(in the rows, 128 means zero)
Each row of numbers belongs to one of the nodes below and depends on some of the facts about them. Some rows are named. Which node is each other row?

Some facts about the nodes:
τ sestak <- J_101, J_112, J_121, J_17, J_176, J_221, J_234, J_235, J_30, J_307, J_319, J_324, J_331, J_332, J_347, J_351, J_399, J_406, J_419, J_423, J_455, J_47, J_476, J_487, J_5, J_510, J_525, J_53, J_536, J_54, J_550, J_560, J_568, J_573, J_621, J_632, J_639, J_640, J_654, J_660, J_677, J_725, J_739, J_751, J_774, J_800, J_853, J_930, J_942, J_952, J_971
τ groran <- J_103, J_118, J_149, J_168, J_177, J_232, J_250, J_276, J_312, J_320, J_4, J_59, J_667, J_682, J_728, J_744, J_85, J_875, J_918, J_934, J_938, J_962
τ garen <- J_115, J_132, J_157, J_173, J_180, J_187, J_233, J_285, J_298, J_328, J_339, J_396, J_440, J_474, J_489, J_582, J_637, J_657, J_663, J_691, J_753, J_781, J_898, J_904, J_943, J_997
τ zitu <- J_116, J_135, J_153, J_162, J_197, J_337, J_358, J_365, J_378, J_398, J_400, J_428, J_432, J_458, J_483, J_512, J_60, J_626, J_633, J_675, J_68, J_690, J_784, J_785, J_794, J_861, J_89, J_890, J_90, J_960, J_97, J_973, J_985
τ brotas <- J_181, J_217, J_27, J_301, J_31, J_310, J_391, J_478, J_504, J_630, J_647, J_685, J_767, J_791, J_798, J_815, J_868, J_969, J_99
μ J_232 <- J_112
μ J_657 <- J_115
μ J_973 <- J_118, J_550, J_675
μ J_400 <- J_121, J_744
μ J_298 <- J_132, J_135, J_157
μ J_474 <- J_135
μ J_725 <- J_149, J_197, J_378, J_728
μ J_536 <- J_149
μ J_785 <- J_153
μ J_682 <- J_153, J_560
μ J_162 <- J_157, J_85
μ J_918 <- J_157, J_483, J_744
μ J_337 <- J_168, J_487
μ J_398 <- J_168, J_235, J_312, J_337, J_536
μ J_320 <- J_177
μ J_399 <- J_177
μ J_861 <- J_180, J_621
μ J_969 <- J_197
μ J_5 <- J_197, J_942
μ J_324 <- J_217, J_5, J_969
μ J_985 <- J_221, J_27, J_276, J_504
μ J_938 <- J_235, J_378
μ J_487 <- J_250, J_399, J_419, J_60
μ J_582 <- J_27, J_285, J_432, J_675, J_938
μ J_391 <- J_276, J_753
μ J_54 <- J_285, J_47
μ J_328 <- J_285, J_54
μ J_331 <- J_298, J_428
μ J_423 <- J_298, J_550, J_582
μ J_478 <- J_30
μ J_59 <- J_307, J_868
μ J_168 <- J_319, J_328, J_510, J_621, J_861
μ J_30 <- J_320, J_997
μ J_739 <- J_324, J_399
μ J_358 <- J_328, J_396, J_725, J_938
μ J_312 <- J_328, J_536, J_582, J_791
μ J_115 <- J_328, J_331, J_423, J_90
μ J_121 <- J_331, J_637, J_853, J_962
μ J_90 <- J_331, J_53, J_728
μ J_767 <- J_337, J_358, J_400, J_487
μ J_960 <- J_339, J_739, J_938
μ J_285 <- J_365
μ J_101 <- J_378, J_971
μ J_116 <- J_398
μ J_332 <- J_419, J_423, J_739
μ J_432 <- J_428, J_637
μ J_112 <- J_432
μ J_234 <- J_47, J_639
μ J_621 <- J_47, J_942
μ J_118 <- J_478
μ J_675 <- J_5
μ J_483 <- J_504
μ J_47 <- J_53
μ J_60 <- J_54
μ J_419 <- J_550, J_685
μ J_685 <- J_59, J_962
μ J_774 <- J_60, J_938
μ J_691 <- J_632
μ J_904 <- J_637, J_68
μ J_997 <- J_637
μ J_180 <- J_637, J_918
μ J_153 <- J_640
μ J_85 <- J_647
μ J_630 <- J_647
μ J_68 <- J_682
μ J_319 <- J_739
μ J_728 <- J_739, J_962, J_971
μ J_53 <- J_753
μ J_875 <- J_753, J_904
μ J_853 <- J_800
μ J_639 <- J_89
μ J_753 <- J_904
μ J_868 <- J_930
μ J_221 <- J_930
μ J_962 <- J_942
μ J_135 <- J_943
μ J_27 <- J_97
μ J_250 <- J_97
μ J_132 <- J_997
Ξ (each to the one after it):
J_153 J_751 J_176 J_310 J_358 J_135 J_351 J_339
J_162 J_365
J_180 J_785 J_132
J_319 J_458 J_400
J_398 J_276
J_406 J_560 J_399 J_115
J_474 J_331
J_5 J_396 J_861 J_419 J_815 J_784 J_640 J_582
J_657 J_997 J_677 J_250 J_173 J_423 J_221 J_101 J_320
J_685 J_525 J_307
J_739 J_660 J_85 J_118
J_767 J_149 J_489 J_568 J_89
J_774 J_691 J_4 J_930 J_217 J_504 J_30 J_103
J_794 J_235 J_630 J_654 J_60 J_347 J_573 J_121
J_853 J_621 J_675 J_868
J_875 J_332
J_904 J_973
J_934 J_301 J_942 J_550 J_725
J_938 J_536 J_728 J_663 J_647 J_952 J_68 J_181 J_971 J_324
J_960 J_626 J_639 J_682 J_512 J_54

Known rows:
[113 179 149 115 137 125 140 105 136 108 126 115 144 101 124 139 103 163
 111 155 149  97 105  90 176 113 100 142  80 175 110 141 194 115  56 109
 115 127 120 150 131 135 139 153  87 144 137 165]: J_637
[106 179 166 121 149 117 109  54 106 114 113 141 129  87 126 151 100 184
  91 166 187  80 107 110 140 140  89 155 109 191 148 139 183 128  52 131
 127  98  95 150 148 148 126 144  68 148 107 194]: J_904
[126 144 150  98 124 147 127  94 123 110 145 129 150 111 102 130  94 182
 140 150 173 122 121 111 153  75  83 163  95 155 110 168 177 142  73 106
 147 116 116 162 134 158 155 155  88 147 133 170]: J_232
[108 166 145 109 132 137 134  90 131 103 123 119 150 130 118 128 101 174
 135 140 155 108 116 111 174  95 103 126  90 166 108 144 178 118  58 109
 132 132 118 141 120 172 140 168  87 137 103 157]: J_690
[133 185 178 141 131 100 213  69 106  98 107 111 160  88 127  79 116 184
 127 153 143  90 120 126 178  74  99 137  76 177 107 116 178 131  53 133
 130 108 106 169 107 136 111 159  61 152 116 160]: J_647
[108 166 146 110 132 137 134  89 131 102 123 117 152 131 119 128 100 175
 135 140 155 108 114 112 175  94 102 126  91 164 108 145 180 116  58 109
 130 131 118 141 118 171 140 168  85 137 103 155]: J_890
[130 158 159 109 106 157 199 128 190 113 150  71 176 136 106 124  88 141
 131 125 148 136 111 130 194  55 131 175  65 148 114 136 202 119  44 102
 118 146 138 151  87 161 137 166 100 133 167 163]: J_868
[137 180 145 104 146 135 150 102 122 121 128 109 163 119 108 137 111 173
 117 156 169 117 112 115 156  92 103 130  91 153  99 139 176 129  60 113
 109 128 108 162 136 163 144 164  92 146 124 178]: J_476
[105 188 161 116 145 131 107  49 102  90 107 157 131 112 126 138 106 190
 112 147 185  92 109 117 141 120  94 119 115 187 139 133 174 125  50 126
 147 100  98 141 147 181 123 170  59 137  77 179]: J_398
[108 162 138 108 135 145 154 102 147 105 134 118 150 137 116 123  97 166
 142 134 142 116 110 104 183  89 104 132  88 156 105 144 190 115  73 113
 134 138 126 140 115 177 136 181  84 133 114 157]: J_675
[130 177 169 117 116 144 160  99 125 101 128 120 157 110 109 133 102 167
 121 138 176 111 107 124 169  77 103 146  81 171 124 133 193 123  41 112
 124 119 127 149 114 164 142 156  86 153 130 170]: J_27
[143 161 122 125 159 131 144  71 125 138 146 140 171 148 126 148 106 139
  98 186 160  81 145 134 156  82  91 105 112 146 129 110 165 117  52 124
 105 114 118 170 147 179 134 138  81 159 136 174]: J_639
[104 178 162 114 147 139 102  47  99  98 109 159 132 108 122 135  98 194
 118 147 193  96 110 122 139 118  92 130 115 183 138 135 170 126  61 132
 151  98  99 141 148 185 128 168  63 144  70 181]: J_960
[112 178 148 118 136 119 151  97 131 111 121 112 151  94 130 124 106 167
 112 156 146  94 111  91 178 109 104 144  77 177  99 136 189 120  54 109
 117 125 118 155 128 127 133 149  80 144 136 161]: J_157
[135 175 139 102 150 137 163 102 131 124 133 110 162 125 110 135 109 169
 118 152 159 118 112 115 160  92 105 136  94 147 104 137 181 131  67 117
 108 128 109 164 136 168 135 172  86 140 130 182]: J_952
[124 185 179 120 134 142 129  55  85 102 113 162 140  90 114 137 101 187
 107 148 212  98 102 133 139 103  88 150 110 188 152 125 186 135  49 134
 139  85 108 149 140 176 129 153  65 161  97 194]: J_767
[133 184 148 105 152 133 147  85 116 120 124 122 156 116 111 138 112 177
 108 156 176 111 108 118 146 102 102 132 102 158 115 133 178 133  61 122
 113 115 100 163 146 170 131 168  78 142 118 188]: J_660

Which node is each row?
No name comes twice in this set of rows, the named rows included.
[102 183 160 115 145 128 108  45 103  94 105 153 137 112 127 137 108 192
 109 152 185  90 112 120 144 121  98 122 115 189 139 134 174 130  45 125
 142 100  96 143 142 179 120 166  59 135  77 177] | J_794
[107 155 137 110 132 140 159 102 149 110 134 110 155 140 116 123  97 164
 142 135 138 115 114 107 187  87 106 135  85 152 104 144 189 119  70 112
 129 139 126 142 111 176 136 179  87 131 117 156] | J_784
[141 159 131  97 151 154 181 129 147 135 150 100 165 135  95 124  94 156
 143 141 145 137 108 109 176  75 100 148  84 123  86 143 183 123  94 117
 112 143 124 159 124 173 149 180 103 148 141 177] | J_101
[137 181 132 103 144 135 182 124 145 118 138 101 167 133 108 133 114 157
 122 146 142 125 105 103 173  87 111 127  83 144  93 138 192 125  66 109
 102 141 117 165 132 164 135 181  87 133 146 173] | J_550
[129 174 159 118 112 139 192 112 151 100 137 102 165 123 113 130 106 154
 121 135 152 117 106 117 185  74 116 150  72 166 121 132 206 123  40 107
 115 131 130 153 104 162 127 166  80 137 152 165] | J_504
[137 177 146  98 146 143 145 104 120 123 128 113 160 118 105 137 108 176
 121 152 172 122 109 114 154  93 103 132  91 152  96 142 177 129  65 113
 110 126 109 160 138 165 147 165  94 148 123 179] | J_112
[124 175 164 114 134 119 112  52 100  90 121 157 138  98 118 143 114 193
 108 165 186  93 118 114 126 105  81 141 114 189 143 155 178 148  44 117
 148  90  91 173 158 160 124 156  54 134 113 183] | J_934
[139 177 143 104 147 135 149  99 125 125 130 112 162 122 107 140 108 169
 118 156 168 114 116 117 155  90 100 127  92 151 104 138 175 126  58 113
 107 127 109 161 138 166 146 162  94 149 126 177] | J_53
[ 89 158 123  95 122 137 139 103 104 127 117 126 170  98 141 141 124 170
  99 166 162  98 103  72 192 117 124 145  80 184  85 136 217 145  48  91
  98 128 130 154 125 127 124 131  71 131 142 145] | J_943
[106 158 154 105 128 150 124  82 149 110 124 103 154 131 114 127  88 177
 133 137 170 118 123 128 164  89 112 145  92 162 112 142 168 121  51 111
 138 127 112 139 115 172 142 160  92 137 102 161] | J_985
[135 198 155 107 158 129 131  72 101 109 115 145 146 106 113 144 115 183
 102 159 190 106 105 118 131 114  95 123 110 171 124 131 175 134  57 129
 120 102  92 163 161 172 129 171  68 144 105 197] | J_536
[ 95 128 151 119 137 113 149  75 119 129 131  98 144 139  91 151  95 194
 144 150 151  96 114 129 171 118  73 155 110 158 134 173 191 128  70 123
 108 142 104 134  89 189 141 173 103 135  86 175] | J_785
[137 150 124  93 146 157 187 136 158 140 154  88 171 138  98 120  93 153
 147 141 140 142 111 110 183  67 108 153  77 120  79 144 188 124  97 111
 109 150 128 159 118 170 152 177 107 144 149 172] | J_332
[113 160 125 111 130 139 185 131 170 101 145  98 160 154 115 123 100 147
 149 128 107 119 110  93 209  77 109 122  71 145  91 145 199 107  73 101
 120 159 140 144 106 172 137 192  92 126 140 144] | J_365
[130 170 188 140 137 113 195  49  92 114 105 118 154  74 124  67 102 195
 132 155 167  95 124 143 162  70  92 159  87 169 112 116 161 137  71 148
 145  93  98 165 112 142 118 147  63 166  95 171] | J_630

Now the same nodes, written a new way:
Known rows:
[116  77 126 173 128 142  66 118 140 117 147 141 100 137 116 121  96 128
  66 144 104 137 117 166 162 127 186 148 154 124 190 144 102 195  92  87
 121 124 146]: J_582
[131 143 147 142 165 136 165 136 117 117 122 122 124 135 119 121 116  96
 104 168 146 143 130 173 145 100 127 106 165 127 140 142 154 132 130  81
 123  70 139]: J_647
[134 133 108 114 108 122  65 131 127 126 136 112 155 159 116 119 102 139
 120 116 122 120 113 110 146 136  73  91 149 112 127 149 115 125 124  89
 155  61 103]: J_985
[116 119 123 131 115 119 146 125 137 115 117 133 130 120 116 125 130 118
 117 173 115 132 115 143 129 112 101 103 131 125 120 146 131  98 125  78
 124  92 127]: J_419
[142  80 115 149 141 137 149 153 162 106  88 151 127 102 114 131  98 151
 124 107  99 123 140  96 152 120 115  79 106 139 118 123 129   9 146 168
 148 147 114]: J_938
[179 129 125  77 114 147 105 123 129 123  95 107 156 161 137 123 121 153
 137  83 140 128 100 103 149 150 103  87 118 124  84 144 110 126 123 141
 151 104 115]: J_785
[132 125 136 125 150 147 105 149 129 110 104 105 119 151 117 126 117 121
 102 128 145 165 124 166 143  99 117 110 144 132 157 143 116  98 113  99
 140 149 127]: J_157
[129  90 119 146 157 119 137 139 143 114  84 148 131  96 107 134 103 140
  99 134  98 122 124 145 160 130 117  68 111 134 132 129 130  48 142 117
 152 107 109]: J_962
[154 126 121 140 136 145 165 149 163 110  94 169 146 121 112 126  98 129
 129  83 120 125 145 109 152 109  80  95  97 120 107 103 119  50 166 163
 155 124 118]: J_934
[176 128 129 103 132 144 149 100 132 118  87 101 151 127 142 128 141 118
 134 105 141 161 100 119 139 126 146 113  77 113 128 140 128  96 151 149
 119 110 135]: J_560
[138 131 135 111 125 132 118 125 119 125 132 147  97 162 113 113 104 140
  98 129 141  99 127 157 166 138 126 126 162 123 136 136 151 194  93  81
 144  68 110]: J_784
[124  97 132 148 105 134 143  92 147 117 131 126 104 109 118 121 127 113
 118 169 112 108 118 135 144 124 158 118 155 123 119 137 139 116 109  80
 110  74 134]: J_725
[147 115 131 130 131 159  99 155 158  97 132 101 134 166 122 126 106 111
 126  96 151 149 133 113 132  98  81 119 148 130 133 129  90  59 127 137
 141 162 131]: J_474
[126  99 118  95 129 120 131 149 118 110 102 146 111 149 119 126 121 183
  99 126 125 128 124 129 150 129 129 100 143 140 117 155 148 118  81 126
 144 128 104]: J_378
[126 110 134 146 141 120 151 153 146 113  79 157 128  96 100 124 105 131
 115 156 102 105 118 162 155 131  67  63 118 146  96 122 122  73 145  83
 153 100 118]: J_118
[139 105 112 133 141 147 136 142 137 109 136 127 154 135 131 128 110 111
 122 119 122 157 138  77 126  88 111 112 156 120 146 143 131  51 151 147
 124 101 134]: J_685
[125 115 111  96 133 118 103 153 111 119 107 133 131 150 126 124 113 163
 100 125 130 135 121 125 150 126 122 100 134 129 138 157 140 118 103 111
 151 106  98]: J_97

Which node is each row?
No name comes twice in this set of rows, the named rows included.
[136 146 138  98 113 126 126 129 126 121 121 132 107 158 115 113 108 139
 115 133 145  95 124 143 161 138  93 113 162 134 105 132 149 164  95  77
 146  79 104] | J_512
[169 109 123 152 132 148 113 130 166 113  93 119 157 108 116 121  81 123
 132  97 111 131 116  85 150 131  87  82  74 126 108 117 106  42 189 152
 155 112 115] | J_875
[124 112 140 126 101 137  86 135 141 108 108 119 123 128 119 117 121 113
 109 153 128 124 105 140 138 116 102  96 155 139 102 140 103 105 111  57
 129 123 135] | J_115
[149 103 131 158 134 132 122 131 156 119  92 135 136 106 108 128  97 124
 125 125 103 116 121 142 159 136 100  72 110 131 112 121 110  75 150 118
 154  97 128] | J_232
[151 100 126 139 109 137 134  94 143 120 126 117 130 115 130 124 125 115
 124 137 111 131 111 116 139 127 146 133 125 120 119 137 123 119 132 112
 122  93 142] | J_234
[151 120 140 158 148 136 137  80 132 125 116 129 101 120 126 115 108 113
  84 151 130 144 104 165 160 134 211 160  73 112 154 138 150 216 144 110
 111  80 142] | J_640
[155 119 125 134 125 144 104 109 124 128 125 111 165 122 133 120 110  99
 110 135 118 148 107 112 135 117 130 101 136 113 129 147 126 119 160  99
 120  64 140] | J_391
[155 104 114 102 114 139 103 148 132 119 128 103 154 164 117 133 122 139
 146  98 123 117 121 110 142 139  75  79 183 126 109 151  99  74  91 135
 157 103 112] | J_973
[127  96 137 158 130 137 133  77 141 121 128 106  93 115 121 125 120 115
 100 166 112 122 112 145 152 126 191 128 137 118 161 142 150 138 108  85
 109  72 136] | J_54
[142 124 136 115 117 141  97 154 133 108  98 115 152 144 121 127 127 107
 116 131 133 157 108 155 136 117  79  92 147 135 113 145  90  91 117  85
 142 146 134] | J_132
[120 148 115 128 132 119 136 133 108 125 118 139 162 118 123 118 120 102
 106 159 122 147 118 135 133  96  95  97 155 114 131 151 150 110 156  65
 121  65 128] | J_868

